Below are the code and all the weights of a small trained network. Each question names an input and a class and asks about switching units off, where a switched-off unit gives its printed mean instead of its output.

import numpy as np


def w(rows, s, z=0):
    codes = np.array(rows[::2]) - 128.0
    scale = np.full(codes.shape[1], s)
    scale[-1] = z or s
    return codes * scale


def norm(h):
    return h / np.sqrt((h * h).mean(-1, keepdims=True) + 1e-5)


def f(y):
    return y / 2 * (1 + np.tanh(0.7978845608 * (y + 0.044715 * y**3)))


def log_softmax(a):
    a = a - a.max(-1, keepdims=True)
    return a - np.log(np.exp(a).sum(-1, keepdims=True))


def net(x, mask):
    res = np.array(x, float).reshape(1, 8) / 4 @ E
    u = 0
    for l in range(3):
        y = f(norm(res) @ A[l][:, :-1].T + A[l][:, -1])
        res = res + np.where(mask[u : u + 8], y, B[l][:, -1]) @ B[l][:, :-1]
        u += 8
    return log_softmax(norm(res)[-1] @ U[:, :-1].T + U[:, -1])


A, B = {}, {}
E = w([
[109,116,169,75,143,91,101,143],'x0',
[133,36,85,162,99,62,38,168],'x1',
[84,134,114,157,237,48,153,26],'x2',
[208,254,124,127,209,154,7,94],'x3',
[162,134,171,169,95,91,96,34],'x4',
[202,127,37,106,167,91,164,189],'x5',
[197,87,175,26,160,144,101,169],'x6',
[89,75,36,139,213,176,115,53],'x7',
],0.0088)
A[0] = w([
[87,131,160,174,51,76,212,58,147],'L0N0',
[202,147,194,111,156,63,61,118,91],'L0N1',
[101,163,164,81,176,153,98,84,2],'L0N2',
[62,135,206,30,87,184,154,115,75],'L0N3',
[202,96,9,132,179,79,91,90,116],'L0N4',
[173,188,152,130,89,60,82,111,107],'L0N5',
[179,138,43,136,130,1,150,111,61],'L0N6',
[78,193,146,210,204,122,67,22,126],'L0N7',
],0.0091,0.0081)
B[0] = w([
[79,127,175,225,106,145,133,180,212],'L0N0',
[167,98,230,110,199,118,130,163,187],'L0N1',
[177,190,142,111,181,42,164,191,131],'L0N2',
[133,113,152,84,205,163,199,150,184],'L0N3',
[88,67,90,141,171,151,133,171,215],'L0N4',
[165,159,156,128,211,128,83,159,163],'L0N5',
[119,93,16,140,192,202,136,199,156],'L0N6',
[132,193,98,84,57,7,146,70,255],'L0N7',
],0.011,0.0069)
A[1] = w([
[187,57,141,204,207,125,152,151,95],'L1N0',
[127,135,218,63,113,40,142,179,176],'L1N1',
[28,77,134,53,163,194,63,220,200],'L1N2',
[90,71,153,87,245,164,187,109,75],'L1N3',
[199,170,1,201,95,143,146,141,2],'L1N4',
[106,69,209,93,89,99,239,44,116],'L1N5',
[227,135,237,74,173,61,34,150,172],'L1N6',
[98,142,52,147,158,66,80,47,151],'L1N7',
],0.0094,0.0048)
B[1] = w([
[68,135,147,107,142,143,161,238,167],'L1N0',
[182,168,154,123,92,104,61,92,218],'L1N1',
[225,68,127,144,93,164,182,106,233],'L1N2',
[188,141,95,54,158,226,138,203,191],'L1N3',
[193,219,127,93,140,168,139,159,146],'L1N4',
[70,62,151,70,217,155,157,181,196],'L1N5',
[108,221,247,121,121,145,46,132,254],'L1N6',
[144,82,112,45,118,143,166,116,201],'L1N7',
],0.012,0.0089)
A[2] = w([
[97,125,50,201,144,241,168,177,2],'L2N0',
[102,185,51,255,119,101,59,78,91],'L2N1',
[131,69,152,77,229,37,129,241,77],'L2N2',
[62,199,59,205,110,72,99,141,52],'L2N3',
[2,104,168,144,119,62,182,139,78],'L2N4',
[175,100,195,153,214,48,112,174,78],'L2N5',
[156,110,149,98,179,236,74,154,100],'L2N6',
[163,144,196,122,159,254,34,126,180],'L2N7',
],0.0085,0.0066)
B[2] = w([
[146,156,220,91,132,123,54,236,157],'L2N0',
[202,76,81,34,151,70,196,150,131],'L2N1',
[189,101,113,115,248,211,150,163,175],'L2N2',
[222,138,53,53,181,126,143,202,129],'L2N3',
[74,69,214,151,211,87,174,143,156],'L2N4',
[190,155,192,107,186,143,69,189,152],'L2N5',
[63,108,110,131,179,188,139,161,201],'L2N6',
[78,93,75,90,123,165,120,204,254],'L2N7',
],0.011,0.0093)
U = w([
[149,123,102,205,79,103,54,117,1],'0',
[10,52,130,232,127,62,179,63,89],'1',
[143,99,112,109,212,235,143,196,187],'2',
[175,105,3,105,121,80,185,30,201],'3',
[176,237,215,75,146,92,17,71,68],'4',
],0.015,0.0083)

Each question gives the input, the list of numbers given to net, and the class t.
The units are the neurons (one row each of A and B). Each row of codes is followed by its name. A weight is (code - 128) times the scale printed after its matrix; where a second scale follows, it is the last column's (A, B and U).
mask holds one flag per neuron, layer by layer. A switched-off neuron (its flag False) gives its mean, the last column of its row in B, instead of its output. The means were averaged over made-up inputs and are rounded, as every weight is.
A unit's drop is (log p(t) with every unit on - log p(t) with that unit switched off) / (log p(t) with every unit on - log p(t) with every unit switched off).
The circuit of an input: a set's keep is (log p(t) with only the set's units on - log p(t) with every unit switched off) / (log p(t) with every unit on - log p(t) with every unit switched off). Starting from the 12 units with the biggest drops (on a tie, the unit counted first), units are removed one at a time, each time the one whose removal leaves the highest keep (on an exact tie, the one counted first), for as long as the keep stays at least 0.8.
units of the circuit, in order: the units of the circuit, biggest drop first
most important unit: the unit with the biggest drop
top k neurons: the k neurons with the biggest drops, biggest first
top k neurons in layer l: the k neurons of layer l with the biggest drops, biggest first
drop of u: that unit's drop, to one decimal
input [7,-4,2,-3,8,-8,-5,-4], class 1: most important unit -> L0N0
input [-8,8,0,-4,-4,-4,3,3], class 1: top 3 neurons in layer 2 -> [L2N2 L2N7 L2N5]
input [0,-2,-5,-6,4,-3,-4,3], class 1: top 2 neurons -> [L0N0 L1N3]
input [-7,-3,1,-1,6,7,-1,8], class 3: top 4 neurons in layer 0 -> [L0N7 L0N1 L0N3 L0N5]
input [1,-3,5,-7,1,0,-2,7], class 1: top 2 neurons -> [L0N0 L0N3]
input [2,-8,6,-6,6,-8,2,8], class 1: top 2 neurons -> [L0N7 L0N0]
input [-8,-6,-4,0,4,8,0,-5], class 4: top 2 neurons -> [L1N5 L0N4]
input [2,-3,0,1,0,2,6,-7], class 4: top 2 neurons -> [L1N6 L1N1]
input [-7,-2,-4,1,3,3,-6,-1], class 3: top 2 neurons -> [L1N5 L1N3]
input [-1,-7,-5,6,0,-1,3,-1], class 4: top 2 neurons -> [L1N6 L0N4]
input [8,3,-3,8,-8,8,0,-7], class 4: top 2 neurons -> [L1N6 L1N1]
input [5,3,5,-3,5,-2,2,7], class 3: top 2 neurons -> [L1N7 L1N6]
input [8,-8,-3,6,0,-1,4,2], class 4: top 2 neurons in layer 0 -> [L0N4 L0N2]
input [-3,3,7,0,1,-3,-4,7], class 3: units of the circuit, in order -> [L0N7]
input [2,3,6,1,-4,4,-6,2], class 3: drop of L0N7 -> 0.6
input [-3,-8,-4,-2,5,4,-7,0], class 1: drop of L0N6 -> 0.3
input [3,5,6,0,0,-1,-3,3], class 3: drop of L0N7 -> 0.2
input [-3,8,-6,1,8,-1,-3,-5], class 4: drop of L2N7 -> 0.0
